Read these off the array that follows. Rows and columns are numbered from 0.
1) Find the entry directly below 38.
2) Find the top entry of the column that holds the smallest entry.
3) Find the entry just left of the largest entry.
4) Find the entry in the bottom-right corner.
5) Find the entry directly below the largest entry.
6) Find the entry in row 2 and column 0.
7) Find the entry in row 1 and column 0.
8) Find the minimum.
[[-33  56  -3  57]
 [-19  49  22  50]
 [-25  52   4  53]
 [-26  53   3  55]
 [-27  55  10  58]
 [-29  50  -6  50]
 [ 36 -16   5 -16]
 [ 38 -42   3 -41]
 [ 35 -30  15 -39]]
1) 35
2) 56
3) 10
4) -39
5) 50
6) -25
7) -19
8) -42

arr =
[[-20  35  17  10  -4  -6  -5  29  16 -14 -13  -8]
 [ 13  20  -3 -23  -5 -12  11 -15 -17  10  35  19]
 [  4 -17 -30  39  -5  17  -5  33  -8 -24 -19  -5]
 [-42  -7 -10   2 -25  40  -5 -19 -20  -3  26  -2]
 [ 14 -12   2 -10  -1 -12   2  -4   2 -35   4  -8]
 [  5   1 -14   0  -5 -23   3   4 -24   7  29  -4]
 [-10   8  -7   3  -8  -3  21 -10   4   2   5   8]
 [ 28 -34  24 -43   9   8  -4  12   2  54 -25   5]
 [ 34   5  -8 -11  -3  10   7   5   3 -35  26   0]
 [ 15 -19  17  -4 -10 -36  19  11   6 -13 -22  18]
 [-19 -18  23 -20   9  47   4  29  52  18  25   3]]
Find the entry in the bottom-left corner.
A: -19
The smallest entry -> -43
The 5th entry, reading row by row -> -4
Find the largest entry in the last row.
A: 52
The entry directly below 54 -> -35
The third-last entry, reading row by row -> 18
The entry in the top-right corner: -8
The largest entry in the first column: 34
The third smallest entry is -36
Find the bottom entry of the column that holds the smallest entry.
A: -20
The largest entry: 54
The last entry, reading row by row is 3
Find the entry in the top-left corner.
A: -20
The 2nd entry on the main diagonal -> 20
Find the 3rd entry on the diagonal from the top-right corner.
A: -24
The largest entry in the last column is 19
Find the 3rd largest entry.
A: 47
Find the entry directly below -11.
A: -4
The top entry of the column that holds the smallest entry -> 10
Find the second-last entry, reading row by row.
A: 25
Find the entry just right of 47.
A: 4
The entry just left of the largest entry -> 2
The second entry, reading row by row -> 35
The last entry in the row that holds the largest entry -> 5
Find the entry just left of the smallest entry.
A: 24
The 3rd entry on the main diagonal: -30
Find the entry just left of -1.
A: -10

Read these off the grid that follows.
1) Which number is the entry just left of the largest entry?
2) Which number is the entry just left of 72.00?
3) Which number is the entry just left of 69.53?
4) Which number is the entry just right of 100.65?
5) Which number is the entry just right of 120.09?
[[-51.64, -61.45, -147.01, 57.47, -67.55, 29.63], [87.91, 100.65, 160.56, 38.88, 55.76, 27.74], [54.65, 56.95, 85.62, 17.77, 59.55, 28.28], [-43.42, -71.63, -136.64, -42.72, 72.00, 25.41], [46.41, 68.07, 76.16, 120.09, -79.78, 32.08], [7.44, 11.44, -14.20, 69.53, -39.44, 30.01], [125.88, 156.83, 252.42, 90.50, 15.54, 29.99], [11.07, -11.73, -19.58, -64.36, 136.35, 23.25]]
1) 156.83
2) -42.72
3) -14.20
4) 160.56
5) -79.78

[44, 42, 45, 45, -48, 52]
Read off the first entry from the left.
44
Read off the first entry from the right.
52

X =
[[51 44 39 60]
 [ 7  6  7 10]
 [16 15 13 20]
 [46 35 32 50]
 [48 39 30 52]
 [32 27 23 36]]
The entry directly above the smallest entry is 44
Report the top entry of the column that holds the largest entry.
A: 60
Report the first entry in the row that holds the smallest entry.
A: 7
Report the entry just right of 46.
A: 35
Report the third largest entry.
A: 51
Report the minimum.
A: 6
Report the entry just right of the smallest entry.
A: 7
The entry directly below the largest entry: 10
The 5th-last entry, reading row by row is 52
Report the bottom-left entry.
A: 32

grid =
array([[ 17, -10,  -6, -14,  -1, -20,  11,   0,   0,  11],
       [ 34,  -6,  12, -16, -31,  -1,  34, -20,   3,  58]])
Indices start at 0.
Read off the entry in the bottom-left corner.
34
Read off the entry at row 0, column 0.
17
The largest entry is 58
The entry in row 0 and column 1 is -10
The smallest entry -> -31
Read off the entry in the top-right corner.
11
Read off the entry at row 1, column 1.
-6

A =
[[19 37 30 33]
 [10 35 28 29]
 [17 37 29 32]
 [ 8 24  8 32]
 [ 9 23  7 32]
 [ 9 21  1 30]
 [20 46 38 25]
 [17 37 29 32]
 [ 9 22  4 30]
 [ 9 23  6 31]
 [11 37 29 30]
 [53 63 47 11]
 [ 8 34 26 30]
 [ 9 23  5 32]
 [10 35 29 29]
 [55 75 37  2]]
Rows and columns are numbered from 0.
The top-right entry? 33
The entry at row 2, column 0? 17
The bottom-right entry? 2
The entry directly below 19? 10
The entry just right of the smallest entry? 30
The top-left entry: 19
The entry just right of the largest entry is 37
The entry in row 0 and column 1? 37
The entry directly above 38? 1
The maximum is 75
The entry just left of the smallest entry? 21
The entry at row 0, column 2: 30
The entry directly above the largest entry -> 35
The entry in row 1 and column 2 -> 28
The entry in row 1 and column 1 is 35
The entry directly below the smallest entry? 38
The entry just right of 5? 32
The bottom-left entry? 55
The entry just right of 24? 8
The entry at row 2, column 2? 29

Questions about the array below.
1) What is the second entry on the main diagonal?
2) What is the top-right entry?
3) What is the largest entry in the first row?
4) What is the top-left entry?
5) What is the entry just left of 23?
6) What is the entry just left of 5?
7) What is the entry in the bottom-left corner?
8) What is the entry just left of -27?
[[-17  69 -21   6 -22  22   6]
 [-11 -17 -52   1 -21  17 -52]
 [-18  37 -48   7 -15  39 -29]
 [-11 -18 -52   1 -21  19 -52]
 [-10 -19 -51   2 -22  12 -54]
 [ -6  33  -4 -10 -63 -37  10]
 [ -9 -21 -50   2 -23   9 -54]
 [-18  40 -47   7 -15  39 -26]
 [ -5  19  -5 -12 -65 -42   4]
 [-18  31 -50   6 -16  39 -32]
 [ -5  23  -5 -11 -65 -41   6]
 [ -4 -30 -32  -4 -42 -30 -44]
 [ -3 -29 -30  -5 -44 -32 -43]
 [-16  70 -17   4 -27  17  10]
 [ -3 -28 -28  -6 -47 -34 -40]
 [-16  70 -19   5 -24  19   8]]
1) -17
2) 6
3) 69
4) -17
5) -5
6) -19
7) -16
8) 4

M =
[[  9 -30  -5  -7  51  -2]
 [  9 -30  -5  -7  15 -16]
 [  9   7  11 -24  45  16]
 [  9 -30 -10  -7  15 -24]
 [  9  21   9  -6  10  34]]
Indices start at 0.
The entry directly below the largest entry -> 15
The entry at row 1, column 0: 9
Report the entry in the bottom-right corner.
A: 34
Report the entry in row 1 and column 1.
A: -30
Report the entry just right of the largest entry.
A: -2
Report the top entry of the column that holds the largest entry.
A: 51
Report the entry in row 2 and column 1.
A: 7
The entry at row 0, column 2 is -5
The entry in the bottom-left corner: 9
The entry in row 2 and column 0: 9
The entry in row 0 and column 0: 9
